Where the symbols take the points:
x104 & x849
x104 % x685
x104 $ x502
x904 & x895
x904 % x137
x904 $ x623
x454 & x493
x454 % x904
x454 $ x517
x79 & x990
x79 % x634
x79 $ x131
x844 & x517
x844 % x677
x844 $ x650
x962 & x374
x962 % x976
x962 $ x265
x270 & x104
x270 % x264
x270 $ x181
x89 & x845
x89 % x517
x89 $ x744
x265 & x79
x265 % x16
x265 $ x677
x8 & x544
x8 % x550
x8 $ x567
x874 & x409
x874 % x50
x874 $ x726
x320 & x976
x320 % x137
x320 $ x634
x131 & x189
x131 % x990
x131 $ x662
x554 & x550
x554 % x374
x554 $ x904
x138 & x454
x138 % x744
x138 $ x844
x634 & x990
x634 % x744
x634 $ x990
x241 & x651
x241 % x544
x241 $ x154
x502 & x199
x502 % x338
x502 $ x832
x468 & x264
x468 % x832
x468 $ x270
x264 & x685
x264 % x567
x264 $ x104
x137 & x876
x137 % x876
x137 $ x265
x677 & x623
x677 % x962
x677 $ x942
x133 & x874
x133 % x832
x133 $ x223
x161 & x655
x161 % x116
x161 $ x242
x493 & x650
x493 % x320
x493 $ x874
x544 & x8
x544 % x544
x544 $ x655
x38 & x154
x38 % x241
x38 $ x89
x409 & x726
x409 % x133
x409 $ x849
x16 & x650
x16 % x844
x16 $ x320
x976 & x320
x976 % x517
x976 $ x493
x832 & x849
x832 % x726
x832 $ x264
x374 & x876
x374 % x845
x374 $ x137
x651 & x138
x651 % x242
x651 $ x23
x726 & x849
x726 % x409
x726 $ x567
x116 & x550
x116 % x161
x116 $ x8
x517 & x320
x517 % x623
x517 $ x454
x662 & x50
x662 % x189
x662 $ x493
x338 & x464
x338 % x645
x338 $ x199
x876 & x554
x876 % x454
x876 $ x744
x567 & x468
x567 % x849
x567 $ x685
x550 & x161
x550 % x199
x550 $ x544
x849 & x832
x849 % x223
x849 $ x942
x154 & x23
x154 % x895
x154 $ x623
x242 & x241
x242 % x8
x242 $ x38
x744 & x904
x744 % x554
x744 $ x454
x895 & x744
x895 % x89
x895 $ x554
x23 & x89
x23 % x38
x23 $ x895
x990 & x677
x990 % x844
x990 $ x189
x189 & x942
x189 % x677
x189 $ x265
x685 & x270
x685 % x468
x685 $ x655
x845 & x895
x845 % x23
x845 $ x845
x645 & x338
x645 % x655
x645 $ x502
x181 & x645
x181 % x154
x181 $ x464
x942 & x662
x942 % x265
x942 $ x133
x223 & x726
x223 % x874
x223 $ x104
x464 & x502
x464 % x223
x464 $ x116
x623 & x844
x623 % x138
x623 $ x16
x50 & x133
x50 % x942
x50 $ x634
x655 & x181
x655 % x270
x655 $ x338
x650 & x976
x650 % x517
x650 $ x962
x199 & x116
x199 % x464
x199 $ x161

The rows follow the links: the fewer symbols apart two points are, the more alike their rows tend to be.

Rows with their points:
[-62, -63,  40,  22, -80,  34, -38,  -7,  28,  34, -20,  40,  28,  24,  36, -41,  25, -26,  -7, -44, -19,  20, -13,  -6, -21,  26, -14,  -8,  27, -54, -17, -27,  19, -21, -44,  29,  -7,  88,  -8, -38,   9,  22, -38,  41, -17,  16, -10,  69,  -7,  -6,  22,  20, -70, -42,   0,  72, -65, -93,  30,  -4, -26,   5,  -3,   3, -26,   6, -12,  11,  22]
point: x544
[-12,   9, -86,  12,  18,   0,  -6,  39, -88,  44, -13, -32, -41, -26, -18, -36,   7,  32,  15,  -8, -21, -26, -11, -61, -27, -10, -48,  -8, -50, -92,  16,  23, -50,  49,  14,  -6, -11,  -5,  -2, -50, -12,  11, -19, -51,  14,  47,  16, -17, -24, -32,   0, -34,  -8, -24, -24, -81, -76,  70, -20, -14, -29, -13,  17,  -9, -30, -15, -25, -47,  27]
point: x976
[ 47,  24,  17,  66,  36,  -1, -36,   4,   7, -36, -59, -34,   5,  10,  15,  56, -12,  56,  30,   9, -13, -38,  33, -30, -23, -38, -35, -73,  -2,  -7,   5,  60,   1, -66,  -9, -10, -44,  18, -24, -25, -22,  34,  44,  26, -36, -23, -29,  11,  50,   8, -15, -42,  -3,  -4,  42, -20,  38,  29,   0,  16, -15,  41, -39,   3,  -1, -88,  -4, -49,  86]
point: x685
[ 21, -23,   5,  17, -84,  24,  -9,  30,  74, -41,  39, -19,  27, -41,  -1, -50,   8,   0,  11,  53, -18,  97,  -9,   6,  14,  54,   4, -34,  76,  50,  89, -41,  33, -34, -30,   2,  44,  12,   0, -43,   9,  -7,  25, -22,  35,  15, -39,   8, -60,  28,  37,   4,  10,   9,  29,  15,  17,  27, -42,  62,   5,  40, -55,  -4,  -5,  22,   5, -30,  10]
point: x464
[  3,  46,  21,   0, -22,  33, -26, -48, -31,   3,  12,  25, -61,   9,  13,  63, -25, 105,  -4,   6,  44, -48,   7,  33,  42, -68,  20, -13, -45,  66,  13,  30,  10, -15, -15, -44, -10,  56,  27,  21,  -1,  27,  35, -15, -41, -43, -24, -30,  36, -43,  74,   8,  18, -42,  45,  -9,  33, -31,  34,  21,  32,  24,   1, -32,  76,  27,   4,  26,  30]
point: x849
[ 46,  29, -33, -36,   6, -40,  39,  35, -25,  -3,   7, -50, -36, -47, -41, -93, -39, -12, -25,  15, -16,  35,   1, -18,  17, -22, -32,  62,  25,  17,  36,   5, -17,  22,  21,  17,  27, -43,   2,  -1,   3, -39, -18, -75,  32,  30,  29, -55,   5,   4, -27,   2,  23,  51, -44, -67,  16,  93, -41,  16,  32,  12, -47, -28, -14,  -3, -13, -17, -80]
point: x876
[ -24,   -6,  -87,   17,   39,    4,   -2,   38,  -75,   46,  -21,  -30,  -17,  -13,   -9,   -7,   26,    8,   26,  -15,  -17,  -33,   -9,  -69,  -47,   10,  -33,  -18,  -55, -108,   -1,   22,  -42,   48,   29,   -4,  -19,  -26,  -13,  -40,   -8,    7,  -21,  -27,   10,   43,   26,   -3,  -28,  -25,  -19,  -38,  -15,  -22,  -24,  -67,  -76,   60,  -15,  -33,  -45,  -30,   34,   17,  -45,  -22,  -20,  -41,   43]
point: x16
[-68, -50,  45,  23, -94,  37, -45,  -7,  24,  32,  -7,  40,  20,  17,  38, -32,  22, -12, -11, -40, -19,  24, -16,  -4, -15,  26, -13,  -9,  19, -45, -14, -32,  20, -17, -50,  27,   3,  93,  -5, -35,   3,  20, -35,  31,  -7,  11, -17,  61, -11,  -9,  35,  17, -64, -47,  -2,  70, -72, -98,  24,  -4, -20,   9,  -5, -11, -18,  16, -11,  13,  25]
point: x8
[  38,   25,  -11,  -57,   29,  -65,   51,   19,  -15,   -7,   -5,  -45,  -22,  -28,  -43,  -87,  -46,  -48,  -33,   -8,  -14,   19,    5,   -7,   18,  -24,  -19,   81,   30,   20,    2,   10,  -13,   21,   32,   25,   16,  -53,    0,   20,   -1,  -46,  -32,  -51,   21,   18,   46,  -46,   21,    8,  -49,    6,   13,   64,  -49,  -46,   32,   64,  -34,    6,   33,   -1,  -46,  -17,  -14,  -18,  -14,    6, -103]
point: x744
[-44, -20, -65, -11,  68,   2,  23,  -1, -20,  13,  26,  15,  33,  19,   2,  85,  58, -51,  30,   7,  27, -24, -18,   5, -25,  58,  49, -33, -46, -37, -46, -25, -21,  63,  33, -16,  -7, -77,   8,  22,  11,   8,   6,  45,   8,   1,  23,   9, -63,   7, -26, -10,  17, -16, -11,  11, -27,  -3,  -2, -44, -51, -76,  93,  56, -19,  32,  25,   1,  17]
point: x677
[ -46,  -41,   81,  -10,  -18,   -6,  -21,  -28,   26,   21,  -49,   40,   33,   48,   30,  -11,    2,  -63,  -34,  -66,   -4,  -16,   13,   16,  -11,  -11,    3,   30,   16,  -23,  -80,  -15,   16,  -17,  -14,   51,  -21,   53,  -18,   20,    2,    6,  -43,   58,  -33,  -21,   16,   53,   40,    3,  -33,   27,  -61,   -5,  -20,   70,  -17, -117,   46,  -22,  -10,   -9,   -2,   -4,  -10,  -25,   -6,   45,  -17]
point: x241
[ -20,  -11,  -77,   14,   58,    6,    1,   27,  -67,   31,  -23,  -16,    1,    3,   -7,    5,   32,   -5,   20,  -17,  -13,  -44,   -8,  -61,  -53,   19,  -24,  -20,  -55, -110,  -24,   20,  -47,   46,   27,   -5,  -25,  -41,  -17,  -28,  -15,    6,  -18,  -12,   15,   40,   27,    1,  -27,  -11,  -34,  -35,  -15,  -13,  -30,  -49,  -72,   46,  -11,  -45,  -52,  -46,   50,   28,  -49,  -23,  -14,  -38,   36]
point: x844
[ 19,  25, -60, -14,  20, -31,  20,  43, -77,  29, -18, -47, -44, -39, -25, -83, -26,  14,  -7,  -6, -20,  -4,  -6, -45, -14, -29, -55,  47, -17, -48,  20,  18, -41,  36,  23,  12,  -4, -25,  -4, -20, -15, -20, -29, -82,  30,  41,  28, -36,   2, -16, -23, -24,   3,  24, -42, -82, -38,  92, -36,  -2,   8,  -8, -22, -32, -29, -29, -29, -33, -32]
point: x454
[ 53,  32,  22,  54,  15,  13, -34,  -7,   8, -40, -38, -31, -12,  -1,  14,  59, -21,  89,  27,  19,   0, -38,  39, -13,  -1, -46, -24, -74,  -5,  23,  29,  61,   8, -69,  -8, -23, -35,  32, -17, -15, -16,  31,  61,   7, -36, -37, -39,  -3,  49,  -1,  20, -39,   9,  -6,  53, -25,  54,  28,   5,  34,   3,  61, -40, -10,  22, -60,  -2, -37,  84]
point: x104
[ 50, -19,   1,  42, -32,   1,  -5,  40,  82, -57,   9, -41,  40, -33, -10, -29,  13,  -6,  29,  56, -35,  81,   8, -16,  -3,  52, -15, -57,  80,  26,  74, -12,  28, -52, -24,   4,  18, -20, -18, -43,   1,   0,  32,  -3,  33,   9, -39,  19, -26,  47,   2, -18,  27,  27,  23,  18,  48,  60, -50,  50,  -1,  50, -55,  17, -22, -27,  -4, -56,  27]
point: x645
[-38, -32, -33, -14,  63,   3,  26, -15,  30,  -8,  39,  33,  51,  34,   8,  88,  65, -74,  26,  13,  31,  -9, -15,  21, -23,  74,  65, -30, -25,  -2, -44, -37,   0,  36,  32, -14,   3, -69,   4,  32,  13,   1,  11,  62,   9, -13,  15,  15, -57,  22, -26,   4,  21,  -8,  -7,  48,   6, -27,  10, -32, -30, -65,  81,  63, -12,  43,  34,  19,  13]
point: x990
[-30,  33,   8, -35, -42,  38,  -3, -40, -51,  35,  51,  42, -62,  -4,   1,  32, -17,  74, -33,  -2,  49, -27, -14,  48,  52, -42,  39,  26, -48,  62,  17,  -7,   2,  31, -12, -40,  26,  46,  48,  36,   9,  12,  11, -31, -19, -20,  -2, -43,  -1, -49,  84,  28,  21, -45,  20,  -6,  -4, -39,  29,   7,  28,  -3,  21, -36,  72,  77,  21,  41,  -6]
point: x874
[-21, -17, -73, -14,  66,  -2,  30,  -4, -14,   0,  42,  21,  27,  13, -10,  73,  55, -51,  36,  11,  33,  -9, -19,  -1, -29,  63,  48, -20, -35, -27, -33, -29, -15,  57,  33, -13,   9, -93,   6,  14,  15,  -1,  14,  21,  24,   0,  23,  -8, -71,  16, -35, -10,  26,   0, -15,   8, -26,   8,  -4, -43, -43, -76,  91,  51, -21,  47,  25,   7,   6]
point: x265

Each walk starts at a row. The symbols on each line, taken left to right, move it on to the next point.
Each answer is a row, close to the row of the point it stands for.
start [ -3, -40,  10,  14, -92,  27, -13,  33,  77, -14,  44,   0,  30, -43,  -4, -72,  25, -16,   2,  35, -39, 101, -23,   8,   1,  60,  -6, -26,  73,  20,  81, -51,  29, -20, -41,   4,  44,  21,   4, -53,  15,  -9,   0, -11,  39,  37, -31,  28, -62,  28,  41,  13,  -1,   0,  12,  40,  -8,  12, -25,  47,   5,  30, -38,   1, -20,  31,  -1, -19,   0]
& & % &	[ -32,  -53,   15,    6, -107,   40,  -20,   18,   48,   11,   40,   28,   28,  -23,    9,  -78,   31,  -21,   -2,    8,  -31,   87,  -30,    3,    5,   55,  -11,   -7,   59,   -4,   50,  -58,   25,   -9,  -52,   13,   42,   50,    6,  -53,   11,    5,  -16,   -5,   30,   35,  -26,   43,  -60,    4,   53,   17,  -26,  -26,   -3,   56,  -52,  -29,  -11,   31,   -6,   19,  -21,  -12,  -23,   41,   -3,    3,    1]
$ & $ %	[ 53,  25,  15,  65,  37,  -1, -32,  11,  25, -48, -57, -37,  10,   5,  13,  52,  -8,  53,  33,  17, -18, -30,  33, -37, -20, -26, -31, -78,   4,  -9,  10,  61,   4, -75, -11,  -9, -51,  11, -27, -30, -18,  26,  45,  24, -26, -24, -33,  17,  45,  17, -16, -45,  -1,   2,  44, -17,  45,  40,  -8,  19, -15,  49, -36,   8,  -8, -89,  -6, -53,  85]
start [ 47, -18,   2,  35, -46,  11,   0,  46,  79, -53,  30, -30,  35, -38,  -4, -39,  14,  -6,  30,  61, -30,  95,  -4,  -4,   0,  57,  -5, -45,  80,  33,  78, -27,  23, -41, -23,   1,  29, -19, -16, -52,   4,   1,  30, -10,  40,  18, -39,  17, -43,  41,  12, -13,  21,  21,  22,  16,  33,  53, -43,  49,   5,  42, -45,  12, -18,  -9,   5, -43,  12]
$ & &	[ -47,  -52,   23,   -2, -113,   28,  -23,   26,   45,   23,   32,   20,   21,  -20,   10,  -89,   20,  -31,  -15,   -5,  -33,   77,  -29,   -1,    1,   42,  -13,    5,   47,  -17,   41,  -60,   24,    4,  -46,   19,   39,   65,   -3,  -50,    9,    1,  -33,    2,   28,   33,  -18,   44,  -51,    5,   43,   31,  -39,  -27,   -7,   57,  -59,  -45,   -6,   24,   -4,   15,  -23,  -13,  -19,   41,   -6,    7,  -13]
& $ $	[-14, -21,  82, -19,  13, -26,   2, -38,  37,   3, -44,  30,  26,  48,  20, -18, -20, -63, -38, -53,   3, -15,  17,  24,  -4, -24,   4,  57,  24,  -1, -74,   1,  22, -25,   3,  47, -26,  27, -24,  47,  -8, -12, -40,  52, -25, -26,  16,  39,  61,  17, -56,  36, -45,  22, -28,  65,   9, -99,  39, -31,   9,  -5, -12,  -3, -12, -33,   2,  52, -53]
start [ 56,  -1,  10,  43, -50,  15, -14,  31,  71, -65,  25, -30,  20, -38,  -4, -23,   6,  27,  34,  61, -20,  74,   8,  -1,   7,  39, -11, -52,  73,  51,  84,  -8,  30, -53, -28,  -7,  17,   3, -11, -48,   5,   2,  45, -23,  34,   0, -49,  10, -34,  33,  33, -11,  27,  18,  36,   7,  41,  56, -35,  58,   8,  55, -55,  -1,  -8,  -8,   2, -46,  24]
& % %	[ -4,  37,  20, -12, -48,  36, -20, -30, -20,  14,  46,  29, -57,  -4,  15,  37, -26,  89, -18,  15,  40, -14, -13,  47,  56, -52,  23,   0, -34,  93,  40,   4,   9,   3, -17, -45,  23,  54,  40,  24,  -1,  18,  24, -31, -23, -24, -23, -32,   8, -40,  90,  23,  26, -36,  42,  -1,  21, -27,  24,  27,  41,  27,   1, -36,  72,  53,   9,  30,   9]
& $ & %	[ 24,  51,  27,  28,  -6,  26, -34, -33, -18,  -7,  -2,   8, -46,   6,  13,  66, -32, 116,   1,  14,  30, -44,  16,  16,  33, -66,   4, -28, -36,  60,  17,  49,   9, -39,  -8, -42, -20,  49,  21,  18,  -8,  29,  42,  -7, -38, -41, -38, -18,  53, -24,  63,  -3,  20, -30,  51, -17,  44, -12,  24,  24,  24,  40, -10, -24,  68,   0,   0,   4,  62]
start [ -19,    1,  -76,   13,   19,    9,   -2,   35,  -87,   49,  -17,  -24,  -28,  -15,   -5,  -28,   14,   24,   18,   -5,  -20,  -31,  -13,  -67,  -33,    0,  -43,  -14,  -59, -105,    8,   23,  -46,   50,   17,   -6,  -13,  -10,   -6,  -45,   -8,    8,  -25,  -42,   12,   45,   18,  -13,  -21,  -31,   -3,  -43,  -19,  -23,  -28,  -73,  -73,   67,  -22,  -19,  -34,  -16,   22,   -4,  -40,  -22,  -24,  -46,   30]
% % %	[ -1,  -1, -30, -15,  42, -37,  15,  29, -69,  39, -53, -33, -18,  -1, -12, -60, -18, -30, -12, -42, -27, -33,   6, -50, -30, -31, -56,  52, -31, -88, -36,  30, -45,  30,  23,  38, -28, -19, -21,  -8, -15, -17, -54, -30,  12,  38,  48,  -6,  30, -15, -65, -19, -33,  25, -59, -54, -52,  42, -11, -44, -15, -20,   0,  -9, -49, -55, -25, -12, -28]
& & & %	[  2,  11, -71,   4,  30,  -5,   3,  46, -84,  42, -30, -38, -36, -24, -16, -49,  -9,  27,   6, -14, -25, -23,  -8, -63, -34, -15, -57,  11, -43, -90,   2,  27, -48,  37,  17,   7, -20, -11, -10, -36, -14,  -2, -25, -51,  16,  46,  23, -16,   2, -28, -21, -33, -16,  -1, -36, -81, -62,  73, -18, -19, -21, -16,  -1, -13, -40, -37, -25, -44,   6]
start [  39,   26,   58,  -47,   30,  -63,   43,   -6,   27,  -27,  -14,  -10,   -3,   -4,  -16,  -47,  -47,  -58,  -40,  -13,   -1,    9,   18,   27,   23,  -34,    6,   75,   47,   59,  -28,   13,   10,  -17,   21,   33,    5,  -36,   -7,   56,   -2,  -40,  -20,   -8,   -2,  -19,   29,  -29,   57,   25,  -60,   28,   11,   71,  -31,    3,   66,   -1,   -1,    4,   51,   14,  -43,  -16,    6,  -22,   -1,   33, -102]
% $ & %	[  35,   25,    6,  -46,   -8,  -49,   39,   31,    0,   -6,   12,  -38,  -23,  -38,  -34, -109,  -40,  -36,  -31,    9,  -22,   47,   -5,    2,   27,  -13,  -28,   76,   44,   34,   27,   -8,   -4,   15,   15,   19,   30,  -29,    2,   10,    3,  -49,  -24,  -67,   35,   27,   24,  -39,   16,   17,  -24,   24,   18,   58,  -40,  -39,   28,   63,  -33,   13,   46,   15,  -53,  -30,   -9,    0,   -7,    0,  -99]
% & $ &	[ 43,  34, -20, -44,  23, -49,  42,  34, -23,  -1,  -9, -50, -30, -38, -41, -93, -42, -24, -31,   1, -24,  27,   1, -20,  12, -25, -33,  70,  33,   4,  25,  18, -31,  22,  29,  18,  12, -40,  -3,  10,  -4, -40, -25, -72,  25,  31,  31, -40,  24,   3, -41,   5,  15,  59, -50, -64,  18,  78, -35,   7,  32,  13, -36, -20, -16, -13, -17, -12, -83]
start [  -4,   -4,  -69,    6,   62,  -19,   15,   28,  -72,   25,  -48,  -36,   -6,   -4,  -11,  -40,    8,  -13,    5,  -30,  -20,  -40,    2,  -65,  -52,    5,  -45,   17,  -35, -111,  -30,   33,  -48,   35,   34,   18,  -37,  -36,  -31,  -26,  -12,  -12,  -32,  -22,    8,   34,   33,   -7,    6,  -13,  -63,  -33,  -18,   11,  -36,  -56,  -65,   51,  -14,  -38,  -39,  -34,   22,    1,  -59,  -42,  -26,  -32,    7]
% % % %	[ 48,  31, -16, -43,  10, -53,  45,  32, -22, -12,   9, -43, -27, -41, -41, -91, -48, -27, -28,  16, -13,  34,   2,  -7,  21, -14, -18,  69,  32,  32,  27,   2, -12,  22,  26,  23,  26, -54,  -2,  12,  -6, -39, -21, -70,  36,  24,  24, -52,  14,  10, -34,   6,  27,  58, -41, -60,  26,  81, -35,  11,  44,   6, -40, -27,  -9,  -9,  -4,  -5, -98]
% $ & %	[ 24,  12,  59, -45,  37, -60,  38, -11,  14, -13, -38, -12,   2,  10,  -7, -52, -46, -61, -49, -29,  -9,  -3,  26,  20,   9, -39,  -6,  88,  32,  28, -50,  10,   6, -11,  22,  45,  -6, -24, -16,  53,  -1, -37, -39,  -3, -11, -15,  32, -16,  69,  19, -69,  27,  -2,  69, -44,   7,  54, -20,   5, -11,  38,   8, -39, -16,  -3, -33,  -9,  32, -97]
start [ -24,   18,  -87,   -1,    5,   11,   -6,   28, -106,   59,   16,  -10,  -56,  -22,   -7,  -17,    6,   52,    5,   -7,    5,  -31,  -26,  -45,  -15,   -9,  -26,    8,  -74,  -64,   10,   16,  -49,   63,   12,  -11,    2,    0,   16,  -31,  -11,    9,  -13,  -64,   16,   45,   21,  -27,  -31,  -54,   24,  -27,    8,  -33,  -23,  -73,  -78,   59,  -14,  -22,  -20,  -26,   33,  -20,   -9,   14,  -14,  -24,   14]
$ &	[-18,  40,  14, -26, -44,  31, -19, -50, -44,  19,  33,  37, -56,  -4,  18,  34, -32,  78, -26,  -8,  48, -34, -12,  43,  52, -60,  32,  26, -47,  68,  15,  -2,  10,  16, -12, -36,  22,  54,  40,  36,   6,  20,   9, -27, -27, -26,  -1, -40,  13, -52,  79,  27,  16, -39,  19,  -7,   7, -44,  30,  15,  37,   7,  11, -41,  73,  65,   9,  45, -11]
$ $	[-43,  -3, -15, -34,  19,  18,   7, -43,   2,  13,  60,  54,   2,  28,   6,  91,  27,  -6,   4,   7,  56, -21, -26,  53,  22,  26,  79, -11, -47,  44, -24, -31,   5,  49,  20, -37,  16, -29,  38,  44,  11,  11,  21,  32,  -4, -25,   4, -11, -41,  -9,  38,  21,  31, -25,  13,  42,   7, -54,  28, -23,  -4, -51,  83,  27,  43,  92,  38,  50,  -1]
start [  5, -13,  79, -19,  23, -53,  12, -20,  38, -19, -62,  -4,  34,  41,  10, -22, -21, -74, -26, -46, -14,  -8,  32,  16,  -9, -22,  -3,  49,  31,   8, -80,   5,  19, -37,   3,  56, -28,   1, -30,  44,  -6, -18, -34,  55, -30, -29,  22,  24,  63,  32, -77,  22, -38,  46, -27,  49,  40, -70,  19, -16,   5,   3, -33,  -2, -13, -57,  -1,  41, -47]
% & & %	[ 39,  32, -60, -36,  22, -40,  45,  42, -45,   0,  10, -51, -36, -47, -41, -86, -24,  -9, -13,  12, -19,  25,  -5, -25,  11, -16, -34,  54,  13,  -3,  34,   6, -28,  30,  25,  10,  20, -57,   2,  -4,   0, -34, -18, -81,  41,  41,  28, -54, -11,  -3, -26,  -3,  31,  52, -38, -71,  -3, 105, -52,   9,  21,   0, -30, -20, -21,   2, -14, -26, -66]
& & & &	[ -34,  -55,   25,   21, -112,   35,  -18,   24,   60,    9,   32,   23,   29,  -14,    8,  -68,   26,  -27,    4,    1,  -29,   80,  -27,    6,   -3,   58,   -9,  -16,   59,  -13,   41,  -55,   33,   -9,  -49,   23,   36,   53,   -3,  -56,   16,    0,  -25,   11,   30,   36,  -27,   48,  -55,   11,   29,   20,  -36,  -23,    4,   59,  -44,  -46,   -9,   32,  -14,   15,  -16,   -3,  -23,   26,   -5,   -4,   -3]
start [ -5,  45,  27, -11, -31,  35, -22, -37, -41,  25,  23,  32, -62,   9,  13,  37, -34,  89, -25,  -3,  35, -36,  -6,  37,  54, -61,  14,  13, -52,  66,  10,  18,   4,  10, -10, -42,   6,  65,  37,  26,  -2,  20,  15, -30, -27, -21, -15, -34,  27, -45,  82,  21,  11, -45,  29,  -9,  18, -37,  35,  17,  44,  17,   5, -42,  71,  47,   7,  29,   9]
% & $	[ 22,  33,  30,  58,  11,  18, -55, -29, -11, -10, -53,  -4, -23,  20,  27,  64, -12,  90,  11,  -6,   6, -61,  34, -14,  -4, -63, -20, -53, -31,  -2,  -1,  59,  -2, -57, -14, -22, -49,  60, -11,  -7, -14,  39,  35,  16, -47, -39, -34,  -1,  67, -18,  23, -23, -10, -25,  43, -10,  21, -15,  27,  13,  -4,  39, -21, -15,  24, -55, -16, -14,  88]
$ $ % $	[ 57, -13,  25,  55,   0, -10, -10,  32,  84, -65, -25, -41,  50, -17,   1,   2,   7, -10,  38,  45, -35,  47,  26, -19, -22,  32, -26, -62,  73,  15,  37,  12,  26, -75, -24,  13, -14, -10, -26, -37,  -4,   2,  40,  22,  18,  -6, -44,  31,   6,  58, -19, -27,   8,  26,  26,  17,  51,  41, -35,  36,  -7,  52, -61,  18, -26, -69,  -1, -53,  43]
